Rows, each with its class:
| -254 | -163 |  -74 |  -60 |   73 |  -89 |   64 |  -50 | -371 |  -49 |   98 |   36 | -115 |   63 | -203 |  177 |   -2 |   -3 |  168 | -140 |   34 |  113 |  -94 |   95 |  248 |  -71 |  175 |   60 |   28 | -111 | -135 |   12 |  103 | | J417
| -136 |  205 |  -37 |  186 |  184 | -107 | -107 |   48 | -308 |  132 | -201 |  242 |  -99 |  -49 |   75 |  524 |   92 |   57 |   63 | -253 | -119 |   70 |  198 |  262 |  390 |   63 |   17 |  147 |   47 | -239 |   26 |   93 |  -19 | | J135
| -196 | -103 |  -77 |  -29 |  166 | -132 | -135 |    1 | -171 |  191 |  116 |  334 |  -21 |   40 | -147 |  443 |  196 |  -43 |  162 | -136 |  120 |   54 |   32 |   83 |  277 |   99 |  -30 |  120 |   41 | -266 |   83 |  156 |  108 | | J318
| -261 | -210 |  -60 |   90 |  146 | -100 |  -61 |  158 |  -83 |  215 |  -71 |  226 |  -20 |   35 | -172 |  477 |  101 | -221 |  243 |    1 |    9 |  214 |  -24 |   74 |  175 |   88 |  223 |   11 |  341 |  -87 |   71 |  298 |   39 | | J318
|    1 |   25 | -139 |  -60 |  274 |  -60 |  -43 |  -38 | -405 |   46 |   68 |  116 | -111 |  -24 | -190 |  287 |  160 |  -95 |  417 | -148 |   24 |   78 |   18 |  257 |  326 |   20 |   75 |  -54 |   62 | -346 | -185 |   57 |   -5 | | J874
| -147 |  400 | -101 |  135 |  -23 |  -43 |   55 |  187 | -240 | -181 |  -61 | -175 |  -44 |  -32 | -216 |   38 |  -64 |   30 | -137 |   12 |  -27 |  188 |  -57 |  156 |  119 |  -43 |   63 | -100 | -188 | -222 | -283 |  129 |   38 | | J318
|  110 |   32 |  -37 |  -88 |  -15 |  -19 |    8 |  -87 | -205 |  -86 |  248 | -102 |    3 |   11 | -161 |  -89 |   94 |    3 |  214 |   17 |  163 |    2 |  -78 |   51 |   16 |   -5 |  -84 |  -88 |   20 | -111 | -185 |   -8 |  -43 | | J874
|  213 |  439 |  -41 |   23 |  123 |   -2 |   -7 |  -21 | -221 |  -68 | -121 |  -13 | -102 | -108 | -152 |  -88 |   91 |   68 |   37 |  -76 |  -12 |  -32 |  113 |  222 |  199 |   81 | -223 | -130 |  -90 | -349 | -181 |  100 |  -44 | | J874
|   66 |  386 | -134 |   55 |  172 |  -53 |  -49 |  -20 | -345 |  -66 |  -54 |  -33 |  -64 | -127 |  -83 |   51 |   42 |    6 |  140 | -103 |   32 |    4 |   92 |  261 |  151 |  -16 |  -74 | -125 |  -22 | -265 | -212 |   43 |   15 | | J874
|  276 | -577 |   39 | -116 |   43 |  121 | -154 | -233 | -135 | -168 |  197 | -154 |   -5 |  -62 |  -62 | -198 |   65 | -289 |  734 |   61 |  292 |  -81 |  -12 | -130 |  -81 | -150 |  241 | -182 |  292 |   65 | -241 | -185 | -113 | | J135
| -158 |  -44 | -156 |   12 |  307 |  -61 |   12 |   -9 | -445 |   33 |  123 |   74 | -116 |   71 | -343 |  525 |  188 |  -60 |  473 | -285 |   52 |  197 |  -68 |  283 |  538 |   92 |   83 |  -50 |   61 | -438 | -165 |  228 |  193 | | J318
|  271 |  282 |  -87 |  171 |   61 |   63 | -115 |  114 | -116 |   -7 | -162 | -113 |  -91 | -184 |  -95 | -198 |   66 | -192 |  470 |  154 |  133 |   71 |  131 |  230 |   95 |   57 |  113 | -287 |   22 | -260 | -217 |  184 |  -22 | | J874
| -211 |  225 | -103 |  133 |  106 |  -35 |  -88 |   71 | -496 |  147 |   16 |   74 | -110 | -108 | -257 |  391 |  137 | -204 |  301 |   17 |   65 |  156 |   50 |  206 |  288 |   31 |  175 |  -81 |   17 | -254 | -143 |  169 |  119 | | J318
